In the rows, zero is written as 128.
[134 152 121 123 133 112 127 144 133 115 115 146  59 112 149 157 137 151
 102 119 114 127  82 156 129 125  83 130 157 133 106 106 133 150 132 160
 118 124 117  93 131 127 140 133 152] | 1
[119 125 143 114 140 123 119 150 100 121 119 133 140 140 133 123 128 116
 137 113 137 140 134 124 148 125 128 121 138 124 111 133 126 131 112 121
 104 151 114 131 118 128 131 128 117] | 2
[ 98 119 161 116 134 140 121 152  92 142 110 146 134 155 124 136 106 154
 130 121 144 157 117 106 176  99 124 129 144 116 106 122 113 118 137 159
 110 129 117 153 103 145 135 134 123] | 0
[118 121 153 104 131 122 138 145 110 158 144 133 131 142 124 123 136 121
 129 143 137 150 108 100 153 130 143 126 149 134 120 140 129 129 123 157
  93 128 105 139 112 139 116 122 111] | 0
[121 126 134 142 142 131 112 139  97 118 124 122 162 135  98 125 124  97
 140  92 133 126 148 109 145 102 145 126 118 129 121 135 105 101 140 107
 120 138 112 140 143 131 141 114 122] | 2
[145 108 144 105 142 128 117 138 123 126 104 133 116 136 143 132 136 141
 131 110 125 147 103 158 128 138 101 131 138 124 104 121 133 144 103 149
 133 130 129 122 112 110 112 142 140] | 1
[120 152 137 109 138 121 140 154 118 129 118 147  83 123 141 146 119 144
 111 140 134 151 112 145 139 132  92 127 166 130 101 116 146 148 118 158
 107 140 127 118 111 138 132 133 133] | 1
[130  99 137 103 134 119 138 136 134 131 117 143  78 132 146 144 131 163
 117 137 119 129  91 147 138 134 104 130 152 126 108 115 141 151 124 164
 114 129 151 112 108 130 123 141 140] | 1
[110 150 150 114 137 126 132 149 106 159 139 149  97 128 123 168 111 140
 109 128 127 145 105 106 165 104 119 117 153 129 110 113 135 118 150 174
 105 100 114 144 129 159 147 122 120] | 0
[119 127 149 124 144 135 125 146  86 125 119 130 172 139 106 128 109 114
 143 105 135 166 142 118 156 125 134 130 118 114 125 130 114 103 122 123
 131 149 120 160 111 135 135 120 119] | 2
[139 125 137 115 135 127 130 140 119 135 132 139  92 116 143 151 114 155
 117 114 114 156  84 154 133 142  94 137 143 129 108 115 140 135 127 166
 144 117 135 132 115 117 125 138 142] | 1
[137 141 139 123 143 124 131 151  95 159 139 132 107 126 119 168 113 109
 119 100 123 157  97 115 136 115 124 130 149 141 119 118 128 101 134 181
 138 103 108 137 147 133 131 104 133] | 0
[131 107 139 128 140 130 113 132 108  98 120 118 163 129 122 107 146  91
 148  96 132 125 146 139 124 131 143 144 134 130 108 140 115 125 109  97
 122 148 110 119 132 103 122 115 124] | 2
[109 122 152 108 132 134 131 142 107 162 128 144 124 147 117 142 103 152
 125 122 133 151 114 101 169  97 124 126 130 127 116 122 123 110 137 169
 122 116 121 161 110 151 135 131 125] | 0
[110 131 140 115 135 116 128 141 134 115 107 151  84  95 147 127 137 151
 108 132 129 132 116 138 159 113 102 131 160 134  97 129 144 153 128 151
  86 144 109 111 121 136 136 140 134] | 1
[136 110 137 126 132 133 124 130 132 108  89 140 101 136 148 148 111 183
 119 117 116 143 115 161 137 139  73 133 128 112 104 108 123 136 121 147
 148 137 146 120 105 126 126 157 151] | 1
[123 140 132 127 134 118 125 141 123 111 111 140 103 133 137 128 129 128
 119 124 132 126 128 132 136 128 106 129 147 125 116 120 128 142 118 132
 120 142 119 111 111 133 142 133 131] | 1
[130 146 130 143 139 126 133 150 101 131 115 142 130 142 119 153  96 141
 124 111 128 159 122 128 146 133  99 120 119 119 125 111 121 109 134 151
 147 125 140 148 128 136 144 124 134] | 0
[117 119 155 116 149 141 127 154  90 134 104 144 146 146 117 131 105 148
 134 112 135 181 128 116 172 126 111 126 131 114 110 121 115 124 121 156
 127 141 123 168 100 137 132 138 121] | 0
[103 148 151 128 152 125 128 167  80 135 118 147 108 131 111 148 107 133
 112 113 135 159 130 115 179 101 113 119 145 125 105 109 122 112 145 151
 102 141 108 145 122 153 147 136 122] | 0
[116  85 165  95 122 140 116 141 114 157 113 125 127 161 131 131 111 156
 133 104 124 144 106 105 162 100 129 144 146 124 103 129 114 128 128 174
 120 117 112 138 103 124 116 136 123] | 0
[109 145 130 130 145 115 116 153  95 109 128 131 142 122 114 131 141  87
 128 120 138 139 152 122 143 113 143 123 149 131 111 138 125 127 127 112
  99 151  94 123 136 135 142 118 119] | 2
